Below are the code and all the weights of a small trained network. Each question names an input and a target symbol and asks about switching units off, where a switched-off unit gives its printed mean instead of its output.

import numpy as np


def w(rows, s, z=0):
    codes = np.array(rows[::2]) - 128.0
    scale = np.full(codes.shape[1], s)
    scale[-1] = z or s
    return codes * scale


def f(y):
    return y / 2 * (1 + np.tanh(0.7978845608 * (y + 0.044715 * y**3)))


def softmax(a):
    e = np.exp(a - a.max(-1, keepdims=True))
    return e / e.sum(-1, keepdims=True)


def log_softmax(a):
    a = a - a.max(-1, keepdims=True)
    return a - np.log(np.exp(a).sum(-1, keepdims=True))


def net(x, mask):
    ids = ['αγδεζθλμξπτφψω'.index(c) for c in x.split()]
    T = len(ids)
    res = E[ids] + P[:T]
    r = res
    for j in range(3):
        rows = slice(2 * j, 2 * j + 2)
        q, k, v = (r @ M[0][rows].T for M in (Q, K, V))
        z = softmax(np.where(np.tri(T) > 0, q @ k.T / 2**0.5, -1e9)) @ v
        o = O[0][rows]
        res = res + np.where(mask[j], z, o[:, -1]) @ o[:, :-1]
    y = f(res @ A[0][:, :-1].T + A[0][:, -1])
    res = res + np.where(mask[3:11], y, B[0][:, -1]) @ B[0][:, :-1]
    return log_softmax(res[-1] @ U[:, :-1].T + U[:, -1])


Q, K, V, O, A, B = {}, {}, {}, {}, {}, {}
E = w([
[141,165,157,105],'α',
[167,77,222,186],'γ',
[30,155,112,222],'δ',
[188,170,125,144],'ε',
[84,211,91,105],'ζ',
[88,132,185,156],'θ',
[224,125,210,142],'λ',
[253,253,6,174],'μ',
[67,195,65,175],'ξ',
[160,94,238,245],'π',
[245,207,49,180],'τ',
[10,94,169,239],'φ',
[143,245,40,135],'ψ',
[228,171,171,99],'ω',
],0.0058)
P = w([
[105,103,118,82],'0',
[165,185,189,250],'1',
[142,100,112,255],'2',
[164,117,149,198],'3',
[135,135,151,195],'4',
[127,151,148,194],'5',
[121,168,157,174],'6',
[112,176,157,172],'7',
[114,194,160,154],'8',
[93,193,178,151],'9',
[89,212,173,135],'10',
[77,234,155,125],'11',
[68,234,188,88],'12',
[50,250,167,155],'13',
],0.0078)
Q[0] = w([
[134,177,187,116],'head 0',
[164,57,127,86],'head 0',
[158,172,188,237],'head 1',
[100,251,221,165],'head 1',
[149,123,139,211],'head 2',
[119,10,45,69],'head 2',
],0.018)
K[0] = w([
[78,146,106,84],'head 0',
[146,116,82,168],'head 0',
[57,150,121,88],'head 1',
[97,7,107,36],'head 1',
[145,182,162,101],'head 2',
[132,169,194,243],'head 2',
],0.02)
V[0] = w([
[220,170,89,89],'head 0',
[179,91,237,106],'head 0',
[79,86,179,253],'head 1',
[32,187,104,141],'head 1',
[180,46,125,102],'head 2',
[63,68,202,56],'head 2',
],0.026)
O[0] = w([
[47,105,178,176,78],'head 0',
[67,232,127,75,94],'head 0',
[171,87,169,4,1],'head 1',
[173,141,217,167,203],'head 1',
[101,90,52,110,72],'head 2',
[184,190,64,189,159],'head 2',
],0.02,0.0043)
A[0] = w([
[156,226,222,101,253],'neuron 0',
[233,149,73,132,254],'neuron 1',
[66,50,1,124,86],'neuron 2',
[123,175,30,133,91],'neuron 3',
[200,186,95,112,72],'neuron 4',
[153,130,175,33,53],'neuron 5',
[142,97,54,155,224],'neuron 6',
[183,123,88,59,82],'neuron 7',
],0.0069,0.0043)
B[0] = w([
[59,36,7,126,249],'neuron 0',
[239,130,181,70,227],'neuron 1',
[92,75,251,97,188],'neuron 2',
[54,120,66,86,224],'neuron 3',
[92,187,192,46,178],'neuron 4',
[166,251,184,208,176],'neuron 5',
[182,97,84,132,189],'neuron 6',
[49,178,125,206,158],'neuron 7',
],0.012,0.014)
U = w([
[163,200,4,129,110],'α',
[136,150,112,43,182],'γ',
[201,90,153,102,209],'δ',
[115,143,86,122,253],'ε',
[174,140,129,218,56],'ζ',
[227,76,83,5,99],'θ',
[90,100,81,19,111],'λ',
[87,115,214,111,87],'μ',
[194,15,94,122,184],'ξ',
[58,216,148,142,97],'π',
[90,107,167,98,120],'τ',
[185,176,175,98,57],'φ',
[95,121,157,187,76],'ψ',
[50,119,64,100,82],'ω',
],0.004,0.0071)

Each question gives the input, a string of symbols that net reads in full, and the target symbol t.
The units are the heads (2 rows each of Q, K, V and O) and the neurons (one row each of A and B). Each row of codes is followed by its name. A weight is (code - 128) times the scale printed after its matrix; where a second scale follows, it is the last column's (O, A, B and U).
mask holds one flag per unit, heads first, then neurons. A switched-off unit (its flag False) gives its mean, the last column of its rows in O or B, instead of its output. The means were averaged over made-up inputs and are rounded, as every weight is.
A unit's drop is (log p(t) with every unit on - log p(t) with that unit switched off) / (log p(t) with every unit on - log p(t) with every unit switched off).
The circuit of an input: a set's keep is (log p(t) with only the set's units on - log p(t) with every unit switched off) / (log p(t) with every unit on - log p(t) with every unit switched off). Starting from all 11 units, units are removed one at a time, each time the one whose removal leaves the highest keep (on an exact tie, the one counted first), for as long as the keep stays at least 0.8.
circuit, biggest first: the units of the circuit, biggest drop first
unit that matters most: the unit with the biggest drop
k most important neurons: the k neurons with the biggest drops, biggest first
heads that matter: for each layer, one digit per head in row order, 1 if its drop is at least 0.15 and else 0, layers parted by /
input α α ω α ε δ α τ, target α: circuit, biggest first	(head 2; neuron 2)
input ξ θ α ε θ, target ξ: unit that matters most	neuron 0
input π θ ζ α λ τ φ ω, target π: 2 most important neurons	(neuron 5; neuron 7)
input λ ξ γ θ, target λ: circuit, biggest first	(head 1; neuron 3; head 2; neuron 2)
input α λ ε λ ε ξ ω θ, target α: heads that matter	011
input θ θ α π μ θ γ π, target θ: 3 most important neurons	(neuron 1; neuron 5; neuron 0)
input θ ζ ξ α ξ φ α α ζ ξ φ π, target θ: heads that matter	101
input π α δ, target π: 2 most important neurons	(neuron 5; neuron 7)
input π γ α, target π: circuit, biggest first	(head 1; neuron 5; neuron 7; head 0)
input μ ω ω μ ω α, target μ: 2 most important neurons	(neuron 0; neuron 3)
input ω μ θ ξ ψ φ α ω ξ π α ω, target ω: heads that matter	111
input ψ ε α γ ω τ ε ε α ω ξ ξ π, target ψ: circuit, biggest first	(head 1; head 2; neuron 1)
input ψ τ γ π μ α, target ψ: heads that matter	111
input π ψ π τ μ α π ξ ξ τ θ, target π: unit that matters most	neuron 5
input μ ζ ω ζ λ π, target μ: heads that matter	001
input π λ λ α α ω θ ζ γ φ γ λ, target π: circuit, biggest first	(neuron 5; head 1; neuron 7; head 0)
input π ω α θ, target π: circuit, biggest first	(neuron 5; head 1; neuron 7; head 0)
input π μ ε μ λ π α ζ θ α α, target π: 3 most important neurons	(neuron 5; neuron 7; neuron 1)
input α α α θ α μ π ξ γ, target α: circuit, biggest first	(head 2; neuron 2)
input α α α ξ α μ α ζ ω ε ξ π δ, target α: unit that matters most	head 1
input ω λ μ α ψ, target ω: 2 most important neurons	(neuron 3; neuron 1)
input θ γ ζ φ μ, target θ: heads that matter	001
input θ θ λ ξ α γ ω ψ ω μ ξ θ λ α, target θ: 2 most important neurons	(neuron 1; neuron 5)
input π ξ λ, target π: heads that matter	110
input λ γ τ ε δ τ α ξ π γ φ α τ α, target λ: heads that matter	011
input θ δ α ζ π π θ, target θ: heads that matter	001
